j922: .02; -.93; .09; -.01; .04; .02; -.07; .18; .05
j549: -.03; -.16; -.03; .03; -.19; .02; .05; .11; -.19
j730: .02; -.16; -.03; .04; -.06; .04; -.04; -.10; -.10
j699: -.02; -.16; .03; .07; -.03; -.03; .06; .01; -.08
j527: .03; -.19; -.06; -.02; -.15; -.08; -.02; .03; -.09
j760: .01; -.06; .03; -.09; .14; .09; .04; -.12; -.19
j312: .07; -.35; .02; -.06; -.03; .05; -.07; -.03; .07
j318: -.01; .18; -.06; .02; -.03; -.04; -.06; .03; .12
asked: -.03; .06 : j699
asked: -.03; .04; -.06 : j730
asked: .02; -.93; .09; -.01; .04; .02; -.07; .18; .05 : j922
asked: .02; -.16; -.03; .04; -.06; .04; -.04; -.10; -.10 : j730
tail: -.16; -.03; .04 : -.06; .04; -.04; -.10; -.10
asked: .03; -.19; -.06; -.02; -.15; -.08; -.02; .03; -.09 : j527

j693: .70; .51; .29; .17; .30; -.09; .12; .14; .74; .46; .62; -.34; .10; .25; .64; .28; .29; .64; .01
j191: .39; -.23; .39; -.34; .54; -.66; -.53; .58; -.50; .25; -.67; .00; .02; -.06; -.16; .20; -.11; -.05; -.07
j481: .64; -.09; .30; .01; .62; .29; .51; .46; .12; .74; .14; .10; .65; -.34; .25; .17; .28; .29; .70
j214: .08; -.42; .26; -.40; .12; -.32; -.24; .21; .05; -.01; -.36; .44; -.29; -.23; .37; -.51; .35; .29; -.18
j482: .35; -.38; .31; -.28; .33; .04; .21; .32; .25; .36; -.08; .40; .14; -.41; .37; -.21; .38; .37; .22
j424: .39; -.23; .39; -.34; .54; -.66; -.53; .58; -.50; .25; -.67; .22; -.14; -.03; .48; -.59; .39; .26; .07
perm: .70; .64; -.09; .30; .01; .62; .29; .51; .46; .12; .74; .14; .10; .65; -.34; .25; .17; .28; .29 : j481
perm: .10; .46; .29; .62; .51; .30; .64; .01; .65; .74; .28; -.34; .29; .25; -.09; .17; .14; .70; .12 : j481
tail: -.09; .30; .01 : .62; .29; .51; .46; .12; .74; .14; .10; .65; -.34; .25; .17; .28; .29; .70

j308: .18; -.13; -.20; -.10; .08; -.21; -.13; -.35; -.41; .02; .04
j562: .67; .43; .38; -.50; .50; -.47; .50; -.49; -.32; .59; -.01
j996: .24; .32; .58; -.13; .30; .03; .47; .71; .94; .33; .74
j109: .31; .23; .11; .06; .17; -.09; .22; -.35; -.34; .28; -.20
j884: -.64; -.44; -.52; .89; -.60; .33; -.31; .49; .20; -.62; .03
j787: .28; .11; -.04; .06; -.49; -.12; .08; -.50; -.54; .19; -.27
j254: .74; .90; .66; .17; .46; -.09; .90; -.76; -.62; -.32; -.81
common j254 j562:  : -.32
common j308 j787:  : .08
common j562 j254:  : -.32

j956: -.02; -.20; -.18; .08; -.10; .67; .06
j364: -.02; .06; -.10; .67; -.20; .08; -.18
j501: -.02; .06; .01; -.09; -.09; -.04; -.07
j926: -.02; .05; -.10; -.09; .67; .06; -.10
asked: .06; -.10; .67; -.20; .08; -.18 : j364
asked: .06; .01; -.09 : j501
asked: -.10; .67; .06 : j956
tail: -.02; .06; -.10 : .67; -.20; .08; -.18

j594: .60; -.12; -.34; -.14; -.84; -.26; .33; .71; .43; -.29; .09; -.03; .10; -.04; -.73; .18; .05; .19; .06; .15; -.21; .07; -.22; -.01; .05; -.08; -.32; .20; -.19; .26; .18; .38; -.07; -.17; -.05; .42; -.15; .04; .07; .03; .25; .34
j479: .24; -.41; .16; .44; .05; -.06; -.21; -.07; -.22; -.29; .08; .35; .02; -.07; -.48; .01; -.29; -.25; .15; -.07; -.03; .43; -.21; .12; .27; .10; -.39; .18; -.12; .14; -.12; .07; .25; -.12; -.40; .19; .06; .00; -.05; -.39; .08; .12
j817: -.12; -.34; .09; .19; -.20; .06; .25; -.07; .15; -.08; -.15; .10; -.22; .03; -.17; -.04; .20; .07; .07; -.32; -.73; .42; .43; .71; .05; -.26; .26; .60; .38; -.01; -.19; .05; .18; -.29; .33; -.03; .18; -.84; -.14; -.05; .34; .04
j207: .01; -.40; .19; .58; .23; .04; -.02; -.01; -.13; -.14; .24; .32; -.07; .14; -.42; .02; -.43; -.16; .16; .24; .12; .36; .02; .30; .18; .18; -.21; -.28; .23; .06; -.06; .11; .44; .10; -.31; .22; .13; -.10; -.26; -.26; .19; .07
j49: .63; -.12; -.34; -.14; -.74; -.27; .33; .70; .46; -.32; .08; -.01; .06; .01; -.71; .12; .03; .23; .16; .12; -.13; .10; -.23; .01; .03; -.11; -.39; .17; -.12; .25; .12; .37; -.15; -.16; -.01; .44; -.20; .04; .06; .05; .23; .38
perm: .34; .25; .03; .07; .04; -.15; .42; -.05; -.17; -.07; .38; .18; .26; -.19; .20; -.32; -.08; .05; -.01; -.22; .07; -.21; .15; .06; .19; .05; .18; -.73; -.04; .10; -.03; .09; -.29; .43; .71; .33; -.26; -.84; -.14; -.34; -.12; .60 : j594
asked: .63; -.12; -.34; -.14; -.74; -.27; .33; .70; .46; -.32; .08; -.01; .06; .01; -.71; .12; .03; .23; .16; .12; -.13; .10; -.23; .01; .03; -.11; -.39; .17; -.12; .25; .12; .37; -.15; -.16; -.01; .44; -.20; .04; .06; .05; .23; .38 : j49
tail: -.39; .17; -.12 : .25; .12; .37; -.15; -.16; -.01; .44; -.20; .04; .06; .05; .23; .38

j73: -.67; -.10; -.17; -.81; -.16
j993: -.04; -.06; .01; .05; -.03
j96: .38; .22; .28; .01; -.45
j865: -.16; -.66; -.81; -.17; -.10
j255: .15; -.20; .07; -.30; -.02
perm: -.17; -.81; -.66; -.10; -.16 : j865
asked: -.67; -.10 : j73

j126: .01; .09; -.11; -.37; -.03; -.27; -.36; -.09; .20; -.15; -.87; .21; .00; -.03; .23; .11; -.27; -.21; .07; -.01; .14; -.12
j228: -.17; .01; -.07; .21; .02; -.03; .09; -.06; -.11; .19; .18; -.12; -.04; .28; -.14; -.16; .05; .14; .14; -.36; .09; -.17
j383: -.11; -.09; .23; -.15; .14; .07; -.27; .20; .00; -.02; -.12; -.03; .01; -.87; -.01; .21; .11; -.27; -.07; .28; -.21; .09
j81: -.11; -.20; .00; .44; .14; -.08; .26; -.32; -.10; .47; .36; -.08; .13; .31; -.09; -.14; .16; .11; .30; -.39; .20; -.34
asked: -.01; .21; .11; -.27; -.07; .28; -.21 : j383
perm: .00; .09; .14; -.12; -.01; .21; .07; .28; -.03; -.87; -.02; .01; -.21; -.11; .23; -.27; .20; -.15; -.27; .11; -.09; -.07 : j383
asked: -.17; .01; -.07; .21; .02; -.03; .09; -.06; -.11; .19; .18; -.12; -.04; .28; -.14; -.16; .05; .14; .14; -.36; .09; -.17 : j228

j152: -.02; .07; .33; -.50; -.32; -.28; -.60; .73; -.45
j353: -.50; -.02; -.19; -.16; .56; .68; -.28; .18; -.02
j435: -.72; .31; -.48; -.80; .66; .54; -.06; -.57; .33
j891: .56; -.75; -.61; -.79; -.54; .43; .05; .73; .15
j558: .18; -.70; .36; .24; .41; -.23; -.06; -.71; .62
j971: -.46; .80; -.79; -.61; -.54; -.32; -.53; -.79; .54
j2: -.30; .09; .55; .32; .07; -.82; -.44; .49; -.05
j765: -.50; -.02; -.19; -.16; .56; -.23; -.28; .18; -.02
asked: -.50; -.02; -.19; -.16; .56; .68; -.28; .18; -.02 : j353
asked: -.61; -.79; -.54 : j891

j85: .14; .17; -.43; .92; -.57; -.24; -.26; -.44; .05; .36; .19; -.77; -.29
j806: .14; .17; .19; .92; -.57; -.24; -.26; .56; -.20; .03; -.54; -.15; -.33
j528: .25; -.32; .53; .32; .43; .51; -.57; -.44; .05; .36; .18; -.77; -.29
perm: -.77; -.57; -.44; -.32; -.29; .05; .18; .25; .32; .36; .43; .51; .53 : j528
asked: .17; .19; .92; -.57; -.24; -.26; .56 : j806
common j528 j806:  : -.57

